Below is a small trained network, with its code and all its weights. Each question gives an input and a class and asks what happens when units are switched off, that is, made to give their printed mean instead of their output.

import numpy as np


def w(rows, s, z=0):
    codes = np.array(rows[::2]) - 128.0
    scale = np.full(codes.shape[1], s)
    scale[-1] = z or s
    return codes * scale


def f(y):
    return np.maximum(y, 0)


def log_softmax(a):
    a = a - a.max(-1, keepdims=True)
    return a - np.log(np.exp(a).sum(-1, keepdims=True))


def net(x, mask):
    res = np.array(x, float).reshape(1, 8) / 4 @ E
    y = f(res @ A[0][:, :-1].T + A[0][:, -1])
    res = res + np.where(mask, y, B[0][:, -1]) @ B[0][:, :-1]
    return log_softmax(res[-1] @ U[:, :-1].T + U[:, -1])


A, B = {}, {}
E = w([
[127,159,122,152,124,141,119,127],'x0',
[43,194,194,101,173,139,194,221],'x1',
[128,139,124,137,122,124,122,134],'x2',
[154,135,153,142,151,111,131,132],'x3',
[180,151,112,122,20,137,253,133],'x4',
[130,117,130,114,122,121,125,136],'x5',
[165,125,168,139,171,107,142,123],'x6',
[160,77,39,160,174,177,142,226],'x7',
],0.012)
A[0] = w([
[78,137,117,129,186,114,66,123,83],'n1',
[150,148,111,118,107,107,150,138,100],'n2',
[106,172,183,82,123,147,127,103,107],'n3',
[87,140,182,114,89,92,133,31,164],'n4',
[156,84,60,182,174,161,156,200,138],'n5',
[218,91,109,136,98,98,75,120,88],'n6',
[97,149,158,103,106,77,117,81,166],'n7',
[207,79,85,163,103,130,103,61,47],'n8',
[112,94,162,120,138,113,160,72,113],'n9',
[154,98,100,137,151,132,94,86,39],'n10',
[157,116,125,134,127,149,113,110,56],'n11',
[182,126,101,161,79,126,245,155,112],'n12',
[165,109,89,136,122,127,97,63,44],'n13',
[112,131,187,136,135,180,156,160,60],'n14',
[117,97,116,136,101,148,186,123,94],'n15',
[123,92,125,134,116,112,101,108,55],'n16',
[156,91,67,135,161,136,139,193,157],'n17',
[152,107,72,140,175,160,159,164,155],'n18',
[100,118,152,114,139,112,150,158,88],'n19',
[97,131,133,131,192,115,63,89,72],'n20',
[132,140,95,122,149,205,122,156,104],'n21',
[123,89,155,93,122,139,115,144,54],'n22',
[125,158,163,103,117,125,122,68,98],'n23',
[88,90,133,155,171,136,65,143,121],'n24',
[117,150,146,146,103,117,109,114,150],'n25',
[156,145,130,114,82,126,164,124,77],'n26',
[190,108,100,127,153,193,117,196,124],'n27',
[48,150,182,110,172,155,192,190,4],'n28',
[106,87,123,167,126,137,125,146,116],'n29',
[96,151,136,126,143,131,148,202,54],'n30',
[165,154,114,124,84,142,175,130,87],'n31',
[112,122,108,135,152,90,79,167,143],'n32',
[116,115,99,137,182,133,76,144,105],'n33',
],0.013,0.0029)
B[0] = w([
[176,168,105,70,227,149,201,63,209],'n1',
[191,136,106,83,168,163,149,117,161],'n2',
[118,100,142,172,87,115,94,179,193],'n3',
[170,66,173,187,72,149,34,137,238],'n4',
[127,87,207,208,70,150,64,96,238],'n5',
[117,158,84,146,108,53,137,174,208],'n6',
[181,69,203,196,98,184,2,81,204],'n7',
[45,158,39,152,110,71,225,213,229],'n8',
[94,109,139,154,127,156,122,106,171],'n9',
[111,137,121,133,169,100,166,140,183],'n10',
[111,150,94,147,161,113,141,166,151],'n11',
[207,163,125,8,187,202,183,41,249],'n12',
[53,166,91,122,117,29,168,228,198],'n13',
[116,143,79,145,141,89,133,152,184],'n14',
[130,133,134,96,178,160,106,146,175],'n15',
[109,158,109,132,122,116,140,110,161],'n16',
[120,91,169,181,36,186,47,128,214],'n17',
[129,71,144,195,92,147,6,119,204],'n18',
[119,116,81,167,122,110,137,195,170],'n19',
[177,148,126,129,161,162,197,103,214],'n20',
[111,129,169,139,91,118,127,116,180],'n21',
[170,158,135,146,136,104,141,107,139],'n22',
[123,92,134,117,60,143,46,125,189],'n23',
[162,148,107,12,186,192,187,32,208],'n24',
[105,104,131,152,122,161,91,92,160],'n25',
[164,126,83,94,200,173,145,97,182],'n26',
[145,99,167,163,77,126,46,113,208],'n27',
[51,190,84,128,96,70,185,233,251],'n28',
[167,104,162,136,141,94,116,88,155],'n29',
[75,136,62,210,128,86,179,169,201],'n30',
[166,163,151,83,181,168,189,109,194],'n31',
[169,143,131,53,111,163,135,57,180],'n32',
[149,161,166,89,200,179,153,129,196],'n33',
],0.0075,0.016)
U = w([
[181,98,184,184,75,146,61,128,252],'0',
[213,166,136,12,163,175,191,95,89],'1',
[79,174,89,154,106,44,191,210,27],'2',
],0.012,0.002)

Each question gives the input, the list of numbers given to net, and the class t.
The units are the neurons (one row each of A and B). Each row of codes is followed by its name. A weight is (code - 128) times the scale printed after its matrix; where a second scale follows, it is the last column's (A, B and U).
mask holds one flag per neuron, in row order. A switched-off neuron (its flag False) gives its mean, the last column of its row in B, instead of its output. The means were averaged over made-up inputs and are rounded, as every weight is.
A unit's drop is (log p(t) with every unit on - log p(t) with that unit switched off) / (log p(t) with every unit on - log p(t) with every unit switched off).
The circuit of an input: a set's keep is (log p(t) with only the set's units on - log p(t) with every unit switched off) / (log p(t) with every unit on - log p(t) with every unit switched off). Starting from the 12 units with the biggest drops (on a tie, the unit counted first), units are removed one at a time, each time the one whose removal leaves the highest keep (on an exact tie, the one counted first), for as long as the keep stays at least 0.8.
units of the circuit, in order: the units of the circuit, biggest drop first
most important unit: the unit with the biggest drop
top k neurons: the k neurons with the biggest drops, biggest first
drop of u: that unit's drop, to one decimal
input [3,-8,0,-2,-7,7,5,-2], class 2: units of the circuit, in order	(n8)
input [0,-5,-2,2,-6,-2,-3,-5], class 1: top 2 neurons	(n1 n24)
input [-8,8,-1,0,2,-8,-5,-8], class 0: top 2 neurons	(n7 n4)
input [-8,-8,-2,6,8,1,-4,-2], class 1: top 2 neurons	(n12 n31)
input [-6,-8,2,0,8,-3,1,2], class 1: top 4 neurons	(n12 n31 n28 n26)
input [-8,-1,6,-1,7,-4,-4,-8], class 0: top 2 neurons	(n4 n7)
input [4,1,-8,6,6,4,-2,-6], class 0: top 4 neurons	(n4 n7 n24 n1)
input [-6,-2,3,6,7,-5,1,8], class 0: top 3 neurons	(n5 n18 n17)
input [4,8,-3,-7,8,5,2,3], class 1: top 3 neurons	(n12 n31 n8)
input [-4,-5,-8,-2,-1,-7,3,-4], class 2: top 3 neurons	(n8 n13 n5)
input [3,-3,-4,-1,6,-3,-8,5], class 1: top 4 neurons	(n12 n31 n4 n7)
input [-3,4,-5,-5,-4,-4,-8,4], class 0: top 4 neurons	(n12 n8 n5 n17)
input [-5,6,4,6,1,-3,7,-6], class 0: top 3 neurons	(n7 n4 n8)
input [-1,7,-6,-8,1,-3,5,-4], class 2: most important unit	n28
input [-1,-6,1,1,-1,1,1,5], class 2: top 3 neurons	(n8 n13 n6)
input [-1,-8,-1,5,-8,8,4,-6], class 1: drop of n28	0.4
input [6,-6,3,0,4,8,3,-3], class 2: drop of n8	0.2
input [-1,7,2,-2,-8,7,8,0], class 1: drop of n1	0.3
